Below are the code and all the weights of a small trained network. Each question names an input and a class and asks about switching units off, where a switched-off unit gives its printed mean instead of its output.

import numpy as np


def w(rows, s, z=0):
    codes = np.array(rows[::2]) - 128.0
    scale = np.full(codes.shape[1], s)
    scale[-1] = z or s
    return codes * scale


def f(y):
    return np.maximum(y, 0)


def log_softmax(a):
    a = a - a.max(-1, keepdims=True)
    return a - np.log(np.exp(a).sum(-1, keepdims=True))


def net(x, mask):
    res = np.array(x, float).reshape(1, 6) / 4 @ E
    y = f(res @ A[0][:, :-1].T + A[0][:, -1])
    res = res + np.where(mask, y, B[0][:, -1]) @ B[0][:, :-1]
    return log_softmax(res[-1] @ U[:, :-1].T + U[:, -1])


A, B = {}, {}
E = w([
[129,128,129,128,128,128,128],'x0',
[128,129,128,128,128,128,128],'x1',
[32,116,128,145,196,121,86],'x2',
[120,255,122,95,134,118,103],'x3',
[171,117,132,175,105,126,15],'x4',
[201,138,129,163,232,131,147],'x5',
],0.0075)
A[0] = w([
[122,181,129,114,127,146,123,85],'neuron 1',
[117,217,123,122,123,119,106,60],'neuron 2',
[129,166,125,123,133,139,107,85],'neuron 3',
[145,111,131,135,109,123,59,69],'neuron 4',
[115,244,125,118,124,121,109,67],'neuron 5',
[176,134,131,128,88,129,152,44],'neuron 6',
[179,121,136,137,203,116,136,72],'neuron 7',
[159,108,140,143,114,137,41,73],'neuron 8',
[157,119,126,148,113,119,52,66],'neuron 9',
[185,128,125,151,217,123,143,63],'neuron 10',
[136,126,133,129,125,124,112,90],'neuron 11',
[153,118,133,123,139,141,98,109],'neuron 12',
[150,117,138,140,119,137,61,52],'neuron 13',
[139,125,133,135,123,127,99,93],'neuron 14',
[132,22,126,135,121,129,143,87],'neuron 15',
[152,136,132,122,172,141,128,82],'neuron 16',
[94,120,131,122,154,137,106,45],'neuron 17',
[166,128,130,120,102,136,151,56],'neuron 18',
[39,111,132,108,3,120,116,24],'neuron 19',
[133,4,131,145,116,135,148,80],'neuron 20',
[135,85,132,126,123,130,126,1],'neuron 21',
[139,129,133,125,148,142,125,41],'neuron 22',
[63,116,129,139,174,128,100,35],'neuron 23',
[159,127,129,132,174,124,127,72],'neuron 24',
[27,102,125,138,205,129,75,28],'neuron 25',
[120,132,110,133,128,132,145,93],'neuron 26',
[121,179,137,117,129,127,116,81],'neuron 27',
[154,127,123,122,111,126,135,69],'neuron 28',
[127,108,114,127,127,133,135,80],'neuron 29',
[142,125,127,137,121,117,101,72],'neuron 30',
[146,121,126,135,122,124,84,89],'neuron 31',
[84,128,117,121,59,127,114,33],'neuron 32',
[114,139,136,115,138,129,159,77],'neuron 33',
[158,129,124,134,165,127,130,71],'neuron 34',
[235,141,129,121,38,130,172,31],'neuron 35',
[80,131,141,107,140,129,236,23],'neuron 36',
[86,131,129,108,140,124,233,35],'neuron 37',
[122,62,130,134,135,120,131,103],'neuron 38',
],0.017,0.0044)
B[0] = w([
[138,157,124,147,112,114,136,178],'neuron 1',
[146,191,139,139,135,92,127,215],'neuron 2',
[135,155,128,130,116,111,128,166],'neuron 3',
[121,111,73,127,133,136,127,192],'neuron 4',
[161,204,138,147,131,86,128,245],'neuron 5',
[118,95,154,126,125,101,134,176],'neuron 6',
[117,135,156,120,133,200,125,209],'neuron 7',
[120,114,56,113,128,129,131,215],'neuron 8',
[122,107,64,126,129,127,136,205],'neuron 9',
[119,132,159,120,123,221,131,227],'neuron 10',
[126,125,117,128,130,128,122,138],'neuron 11',
[121,127,106,127,136,137,132,159],'neuron 12',
[125,110,77,128,134,130,130,187],'neuron 13',
[122,122,105,130,132,127,127,154],'neuron 14',
[149,201,137,148,126,92,127,202],'neuron 15',
[121,135,140,125,120,166,124,168],'neuron 16',
[117,109,151,125,130,110,136,159],'neuron 17',
[114,103,145,132,126,105,123,163],'neuron 18',
[121,132,175,116,139,252,128,254],'neuron 19',
[160,218,141,139,128,84,129,218],'neuron 20',
[141,154,132,138,117,124,125,140],'neuron 21',
[125,133,133,131,132,143,124,134],'neuron 22',
[122,82,168,120,124,90,129,198],'neuron 23',
[124,131,145,123,123,170,133,172],'neuron 24',
[120,52,192,120,119,64,128,253],'neuron 25',
[133,118,116,134,123,134,131,135],'neuron 26',
[147,156,132,137,122,111,128,177],'neuron 27',
[129,116,140,118,127,115,133,147],'neuron 28',
[129,134,126,137,128,120,123,135],'neuron 29',
[130,117,104,131,125,130,123,150],'neuron 30',
[122,119,93,127,127,128,134,170],'neuron 31',
[121,129,146,130,128,198,134,190],'neuron 32',
[116,125,97,125,116,129,119,152],'neuron 33',
[128,129,145,127,132,163,122,165],'neuron 34',
[108,53,194,120,128,65,122,254],'neuron 35',
[119,100,34,130,142,125,116,203],'neuron 36',
[126,100,34,120,125,128,131,202],'neuron 37',
[139,172,130,138,124,101,125,177],'neuron 38',
],0.046,0.0091)
U = w([
[207,230,128,170,133,68,115,255],'0',
[135,141,161,109,145,224,120,57],'1',
[137,99,2,119,150,103,117,137],'2',
[127,52,193,111,125,41,118,38],'3',
],0.0066,0.00087)

Each question gives the input, the list of numbers given to net, and the class t.
The units are the neurons (one row each of A and B). Each row of codes is followed by its name. A weight is (code - 128) times the scale printed after its matrix; where a second scale follows, it is the last column's (A, B and U).
mask holds one flag per neuron, in row order. A switched-off neuron (its flag False) gives its mean, the last column of its row in B, instead of its output. The means were averaged over made-up inputs and are rounded, as every weight is.
A unit's drop is (log p(t) with every unit on - log p(t) with that unit switched off) / (log p(t) with every unit on - log p(t) with every unit switched off).
most important unit: the unit with the biggest drop
k most important neurons: the k neurons with the biggest drops, biggest first
drop when u is switched off: that unit's drop, to one decimal
input [3,2,8,5,-4,-6], class 3: most important unit : neuron 25
input [7,5,5,-6,-5,1], class 0: 3 most important neurons : [neuron 20; neuron 15; neuron 35]
input [-8,-4,-8,6,-3,8], class 1: 3 most important neurons : [neuron 10; neuron 25; neuron 7]
input [8,4,-7,-7,-5,5], class 0: 3 most important neurons : [neuron 20; neuron 15; neuron 25]
input [-6,7,-6,-4,0,4], class 3: 2 most important neurons : [neuron 35; neuron 19]
input [0,6,-8,-7,-7,-8], class 1: 3 most important neurons : [neuron 19; neuron 25; neuron 32]
input [-7,1,-4,-2,-1,-5], class 1: 2 most important neurons : [neuron 19; neuron 25]
input [8,-6,-3,-2,5,-4], class 2: 2 most important neurons : [neuron 10; neuron 8]
input [-6,-7,7,1,8,-1], class 2: 2 most important neurons : [neuron 8; neuron 35]
input [-8,6,-8,3,7,-8], class 1: 4 most important neurons : [neuron 19; neuron 32; neuron 25; neuron 23]
input [-4,0,-8,-8,0,5], class 0: 4 most important neurons : [neuron 20; neuron 15; neuron 25; neuron 38]
input [8,0,6,-2,-6,3], class 2: 3 most important neurons : [neuron 36; neuron 37; neuron 35]
input [-1,4,-8,7,-8,-2], class 2: 2 most important neurons : [neuron 36; neuron 37]
input [5,1,2,-5,1,-4], class 0: most important unit : neuron 20
input [-2,-4,-6,1,7,6], class 2: 2 most important neurons : [neuron 19; neuron 8]
input [3,-2,-6,5,7,3], class 2: drop when neuron 8 is switched off : 0.1
input [-1,5,2,6,7,-5], class 2: drop when neuron 4 is switched off : 0.9
input [-8,4,-1,-4,3,6], class 1: drop when neuron 10 is switched off : 0.3
